Below are the code and all the weights of a small trained network. Each question names an input and a target symbol and asks about switching units off, where a switched-off unit gives its printed mean instead of its output.

import numpy as np


def w(rows, s, z=0):
    codes = np.array(rows[::2]) - 128.0
    scale = np.full(codes.shape[1], s)
    scale[-1] = z or s
    return codes * scale


def f(y):
    return np.maximum(y, 0)


def softmax(a):
    e = np.exp(a - a.max(-1, keepdims=True))
    return e / e.sum(-1, keepdims=True)


def log_softmax(a):
    a = a - a.max(-1, keepdims=True)
    return a - np.log(np.exp(a).sum(-1, keepdims=True))


def net(x, mask):
    ids = ['βγεζθπστφψ'.index(c) for c in x.split()]
    T = len(ids)
    res = E[ids] + P[:T]
    r = res
    for j in range(3):
        rows = slice(2 * j, 2 * j + 2)
        q, k, v = (r @ M[0][rows].T for M in (Q, K, V))
        z = softmax(np.where(np.tri(T) > 0, q @ k.T / 2**0.5, -1e9)) @ v
        o = O[0][rows]
        res = res + np.where(mask[j], z, o[:, -1]) @ o[:, :-1]
    y = f(res @ A[0][:, :-1].T + A[0][:, -1])
    res = res + np.where(mask[3:27], y, B[0][:, -1]) @ B[0][:, :-1]
    return log_softmax(res[-1] @ U[:, :-1].T + U[:, -1])


Q, K, V, O, A, B = {}, {}, {}, {}, {}, {}
E = w([
[82,115,144],'β',
[94,158,142],'γ',
[136,156,201],'ε',
[191,175,151],'ζ',
[118,136,100],'θ',
[116,138,92],'π',
[204,178,154],'σ',
[112,98,220],'τ',
[163,66,86],'φ',
[105,252,188],'ψ',
],0.016)
P = w([
[104,118,66],'0',
[164,137,100],'1',
[163,117,113],'2',
[39,90,12],'3',
[97,130,18],'4',
[255,179,237],'5',
],0.0067)
Q[0] = w([
[29,159,114],'head 0',
[205,173,126],'head 0',
[34,2,119],'head 1',
[89,148,209],'head 1',
[217,126,243],'head 2',
[223,155,151],'head 2',
],0.0089)
K[0] = w([
[240,115,181],'head 0',
[33,100,132],'head 0',
[224,207,123],'head 1',
[178,157,1],'head 1',
[2,198,78],'head 2',
[158,119,34],'head 2',
],0.0092)
V[0] = w([
[233,75,50],'head 0',
[162,204,138],'head 0',
[144,183,217],'head 1',
[133,181,56],'head 1',
[82,226,75],'head 2',
[254,111,198],'head 2',
],0.0094)
O[0] = w([
[216,66,133,7],'head 0',
[147,172,82,134],'head 0',
[113,212,174,161],'head 1',
[135,209,10,116],'head 1',
[104,160,46,174],'head 2',
[183,152,158,65],'head 2',
],0.011,0.0016)
A[0] = w([
[121,72,111,201],'neuron 0',
[167,125,176,53],'neuron 1',
[126,91,128,150],'neuron 2',
[162,45,132,5],'neuron 3',
[199,183,117,108],'neuron 4',
[12,73,168,120],'neuron 5',
[154,145,147,69],'neuron 6',
[132,137,80,122],'neuron 7',
[148,166,131,134],'neuron 8',
[129,167,103,151],'neuron 9',
[190,113,121,204],'neuron 10',
[135,153,114,65],'neuron 11',
[199,75,173,140],'neuron 12',
[125,94,95,41],'neuron 13',
[114,168,140,23],'neuron 14',
[96,134,179,76],'neuron 15',
[106,218,120,153],'neuron 16',
[128,107,70,37],'neuron 17',
[150,169,140,113],'neuron 18',
[38,78,98,84],'neuron 19',
[150,153,186,60],'neuron 20',
[159,99,110,68],'neuron 21',
[124,122,123,86],'neuron 22',
[110,157,95,1],'neuron 23',
],0.011,0.0082)
B[0] = w([
[50,98,126,213],'neuron 0',
[107,132,94,145],'neuron 1',
[80,135,118,164],'neuron 2',
[163,254,143,146],'neuron 3',
[136,63,153,175],'neuron 4',
[123,179,116,235],'neuron 5',
[106,112,121,132],'neuron 6',
[164,87,91,169],'neuron 7',
[152,125,139,169],'neuron 8',
[174,105,95,196],'neuron 9',
[82,79,183,209],'neuron 10',
[111,117,152,134],'neuron 11',
[75,90,66,198],'neuron 12',
[180,116,169,135],'neuron 13',
[128,84,114,137],'neuron 14',
[162,127,81,168],'neuron 15',
[180,135,120,254],'neuron 16',
[166,97,136,142],'neuron 17',
[126,108,144,159],'neuron 18',
[135,200,116,170],'neuron 19',
[134,164,85,156],'neuron 20',
[117,146,197,136],'neuron 21',
[143,127,154,128],'neuron 22',
[124,95,234,137],'neuron 23',
],0.0075,0.0066)
U = w([
[38,171,171,119],'β',
[73,188,116,98],'γ',
[155,213,174,70],'ε',
[194,111,186,126],'ζ',
[106,118,89,99],'θ',
[103,117,79,111],'π',
[199,107,185,144],'σ',
[85,164,254,255],'τ',
[81,25,166,67],'φ',
[155,228,119,105],'ψ',
],0.0076,0.0052)

Each question gives the input, a string of symbols that net reads in full, and the target symbol t.
The units are the heads (2 rows each of Q, K, V and O) and the neurons (one row each of A and B). Each row of codes is followed by its name. A weight is (code - 128) times the scale printed after its matrix; where a second scale follows, it is the last column's (O, A, B and U).
mask holds one flag per unit, heads first, then neurons. A switched-off unit (its flag False) gives its mean, the last column of its rows in O or B, instead of its output. The means were averaged over made-up inputs and are rounded, as every weight is.
A unit's drop is (log p(t) with every unit on - log p(t) with that unit switched off) / (log p(t) with every unit on - log p(t) with every unit switched off).
The circuit of an input: a set's keep is (log p(t) with only the set's units on - log p(t) with every unit switched off) / (log p(t) with every unit on - log p(t) with every unit switched off). Starting from the 12 units with the biggest drops (on a tie, the unit counted first), units are removed one at a time, each time the one whose removal leaves the highest keep (on an exact tie, the one counted first), for as long as the keep stays at least 0.8.
units of the circuit, in order: the units of the circuit, biggest drop first
top k neurons: the k neurons with the biggest drops, biggest first
which heads matter: for each layer, one digit per head in row order, 1 if its drop is at least 0.15 and else 0, layers parted by /
drop when u is switched off: that unit's drop, to one decimal
input ζ π φ, target φ: top neuron	neuron 10
input φ π ζ, target φ: which heads matter	100
input τ τ τ β, target τ: which heads matter	011
input τ φ β, target φ: top 2 neurons	neuron 12; neuron 0
input σ σ π φ ζ σ, target φ: units of the circuit, in order	neuron 12; neuron 10; head 0; head 1
input π τ τ τ θ, target τ: units of the circuit, in order	head 2; head 1
input φ β π, target φ: which heads matter	110
input τ τ τ π, target τ: which heads matter	011
input φ τ σ, target φ: which heads matter	100
input φ ε ε, target φ: top 2 neurons	neuron 12; neuron 10
input π φ π θ, target φ: top 2 neurons	neuron 10; neuron 0
input ζ τ ζ θ φ, target φ: drop when neuron 20 is switched off	0.0
input β ψ π π, target ψ: drop when head 0 is switched off	0.2
input τ θ τ β π, target τ: drop when neuron 15 is switched off	0.0
input ψ ψ π ε, target ψ: top neuron	neuron 16
